Below are the code and all the weights of a small trained network. Each question names an input and a target symbol and asks about switching units off, where a switched-off unit gives its printed mean instead of its output.

import numpy as np


def w(rows, s, z=0):
    codes = np.array(rows[::2]) - 128.0
    scale = np.full(codes.shape[1], s)
    scale[-1] = z or s
    return codes * scale


def f(y):
    return np.maximum(y, 0)


def softmax(a):
    e = np.exp(a - a.max(-1, keepdims=True))
    return e / e.sum(-1, keepdims=True)


def log_softmax(a):
    a = a - a.max(-1, keepdims=True)
    return a - np.log(np.exp(a).sum(-1, keepdims=True))


def net(x, mask):
    ids = ['ΔΘασφψ'.index(c) for c in x.split()]
    T = len(ids)
    res = E[ids] + P[:T]
    u = 0
    for l in range(2):
        q, k, v = (res @ M[l].T for M in (Q, K, V))
        z = softmax(np.where(np.tri(T) > 0, q @ k.T / 3**0.5, -1e9)) @ v
        res = res + np.where(mask[u], z, O[l][:, -1]) @ O[l][:, :-1]
        u += 1
        y = f(res @ A[l][:, :-1].T + A[l][:, -1])
        res = res + np.where(mask[u : u + 4], y, B[l][:, -1]) @ B[l][:, :-1]
        u += 4
    return log_softmax(res[-1] @ U[:, :-1].T + U[:, -1])


Q, K, V, O, A, B = {}, {}, {}, {}, {}, {}
E = w([
[147,172,149,113,88,91,126],'Δ',
[186,171,151,71,100,126,116],'Θ',
[112,157,147,86,99,119,138],'α',
[65,124,110,145,98,113,176],'σ',
[66,98,183,154,150,74,88],'φ',
[146,129,249,179,175,217,93],'ψ',
],0.018)
P = w([
[226,230,134,90,166,45,158],'0',
[146,246,92,179,116,133,117],'1',
[166,149,181,80,153,74,157],'2',
[98,216,151,159,172,185,113],'3',
[150,93,173,174,127,39,126],'4',
[54,185,205,171,153,192,139],'5',
[122,46,153,121,124,93,160],'6',
],0.012)
Q[0] = w([
[201,93,60,211,67,150,147],'0.h0',
[254,39,121,108,210,171,150],'0.h0',
[208,56,95,109,122,70,142],'0.h0',
],0.0068)
K[0] = w([
[235,141,182,92,183,86,166],'0.h0',
[185,220,151,82,65,155,107],'0.h0',
[217,203,55,15,2,60,170],'0.h0',
],0.0077)
V[0] = w([
[111,100,125,123,188,92,212],'0.h0',
[167,156,144,39,116,151,76],'0.h0',
[41,113,229,167,152,118,2],'0.h0',
],0.0078)
O[0] = w([
[177,109,127,49,192,152,114,118],'0.h0',
[181,180,151,186,1,92,117,146],'0.h0',
[70,225,136,116,144,124,77,253],'0.h0',
],0.0097,0.0051)
A[0] = w([
[193,187,235,89,143,76,215,251],'0.n0',
[161,178,86,25,153,77,113,161],'0.n1',
[175,187,224,210,33,218,77,177],'0.n2',
[111,115,255,108,164,54,99,148],'0.n3',
],0.0061,0.0018)
B[0] = w([
[148,92,98,119,152,89,185,238],'0.n0',
[147,67,1,205,200,125,79,165],'0.n1',
[121,124,226,102,144,57,127,246],'0.n2',
[154,33,89,187,120,197,209,214],'0.n3',
],0.0082,0.011)
Q[1] = w([
[140,114,113,185,74,153,68],'1.h0',
[137,1,182,105,59,126,148],'1.h0',
[142,97,88,144,70,146,187],'1.h0',
],0.0077)
K[1] = w([
[202,96,165,196,113,61,195],'1.h0',
[100,191,68,2,110,53,177],'1.h0',
[178,177,93,101,162,103,125],'1.h0',
],0.0066)
V[1] = w([
[190,175,254,91,184,125,135],'1.h0',
[243,148,127,124,90,166,131],'1.h0',
[87,203,94,2,122,64,190],'1.h0',
],0.0059)
O[1] = w([
[154,133,151,219,74,254,122,254],'1.h0',
[217,186,177,70,173,130,116,113],'1.h0',
[90,163,131,97,189,88,234,157],'1.h0',
],0.0063,0.0089)
A[1] = w([
[98,181,108,168,120,159,18,195],'1.n0',
[87,254,76,166,134,175,203,252],'1.n1',
[177,137,158,111,176,122,129,36],'1.n2',
[113,186,146,79,62,121,135,155],'1.n3',
],0.0094,0.0034)
B[1] = w([
[85,170,109,171,41,151,22,218],'1.n0',
[239,60,167,111,222,122,82,247],'1.n1',
[134,232,39,185,182,92,134,173],'1.n2',
[107,254,131,30,49,119,242,158],'1.n3',
],0.0076,0.011)
U = w([
[127,65,173,137,86,103,159,206],'Δ',
[102,164,146,107,111,149,162,43],'Θ',
[94,119,208,42,107,100,127,251],'α',
[254,44,141,160,202,155,131,208],'σ',
[105,160,129,90,174,69,44,25],'φ',
[193,111,125,141,72,192,105,17],'ψ',
],0.0072,0.0029)

Each question gives the input, a string of symbols that net reads in full, and the target symbol t.
The units are the heads (3 rows each of Q, K, V and O) and the neurons (one row each of A and B). Each row of codes is followed by its name. A weight is (code - 128) times the scale printed after its matrix; where a second scale follows, it is the last column's (O, A, B and U).
mask holds one flag per unit, layer by layer, with each layer's heads first. A switched-off unit (its flag False) gives its mean, the last column of its rows in O or B, instead of its output. The means were averaged over made-up inputs and are rounded, as every weight is.
A unit's drop is (log p(t) with every unit on - log p(t) with that unit switched off) / (log p(t) with every unit on - log p(t) with every unit switched off).
The circuit of an input: a set's keep is (log p(t) with only the set's units on - log p(t) with every unit switched off) / (log p(t) with every unit on - log p(t) with every unit switched off). Starting from all 10 units, units are removed one at a time, each time the one whose removal leaves the highest keep (on an exact tie, the one counted first), for as long as the keep stays at least 0.8.
units of the circuit, in order: the units of the circuit, biggest drop first
most important unit: the unit with the biggest drop
top k neurons: the k neurons with the biggest drops, biggest first
k most important neurons of layer l: the k neurons of layer l with the biggest drops, biggest first
drop when u is switched off: that unit's drop, to one decimal
input Δ σ φ σ, target φ: units of the circuit, in order	(0.n3; 1.h0; 0.h0)
input α Δ φ ψ, target ψ: most important unit	1.h0
input Θ Θ φ σ α Δ, target σ: top 2 neurons	(1.n1; 1.n0)
input Δ Δ φ Θ, target φ: units of the circuit, in order	(0.n3; 0.h0; 1.h0; 0.n2)
input Δ α Δ Θ, target α: units of the circuit, in order	(0.h0; 1.n3; 0.n2; 0.n3)
input σ φ ψ σ, target ψ: units of the circuit, in order	(1.h0; 0.n3; 1.n0; 0.n2)
input Δ Δ φ ψ Δ Θ, target ψ: units of the circuit, in order	(1.h0; 0.h0; 1.n0)
input Θ σ φ Θ, target φ: units of the circuit, in order	(1.h0; 0.n3; 0.n2; 0.h0)
input ψ Θ α α Δ Δ, target α: units of the circuit, in order	(1.n3; 0.n2; 0.n1; 0.h0)
input α Θ Δ Δ ψ α, target ψ: top 2 neurons	(1.n0; 0.n2)
input Θ Θ ψ σ ψ ψ, target ψ: units of the circuit, in order	(0.h0; 1.h0; 1.n0)
input ψ Δ α σ φ σ ψ, target Δ: top 2 neurons	(1.n1; 0.n1)
input α α Θ σ Θ α, target σ: units of the circuit, in order	(0.h0; 1.n1; 0.n2)
input ψ ψ Θ σ φ φ Θ, target Δ: 3 most important neurons of layer 0	(0.n1; 0.n3; 0.n2)
input ψ α ψ Θ, target ψ: units of the circuit, in order	(1.h0; 0.h0)
input α φ ψ φ, target ψ: top 3 neurons	(1.n0; 0.n3; 0.n2)
input σ Δ α Θ, target α: top neuron	(0.n2)
input α Θ α σ, target σ: 2 most important neurons of layer 0	(0.n2; 0.n1)
input σ φ σ Δ, target φ: top 2 neurons	(0.n3; 1.n0)
input ψ ψ α α, target ψ: top 3 neurons	(1.n0; 0.n2; 1.n1)
input Θ Δ Δ α, target α: top neuron	(1.n3)
input σ Θ α φ φ σ Θ, target Δ: top 2 neurons	(1.n1; 0.n1)
input Δ α σ ψ α φ, target ψ: top 3 neurons	(1.n0; 0.n2; 0.n0)
input Θ Δ σ σ ψ Δ, target ψ: top 2 neurons	(1.n0; 0.n3)
input α σ Δ ψ σ σ, target ψ: drop when 0.h0 is switched off	0.7
input φ Δ σ φ, target φ: drop when 0.h0 is switched off	1.2
input α Θ Θ Θ, target Θ: drop when 1.n2 is switched off	0.4
input σ σ α ψ σ Δ ψ, target Δ: drop when 1.n1 is switched off	0.5
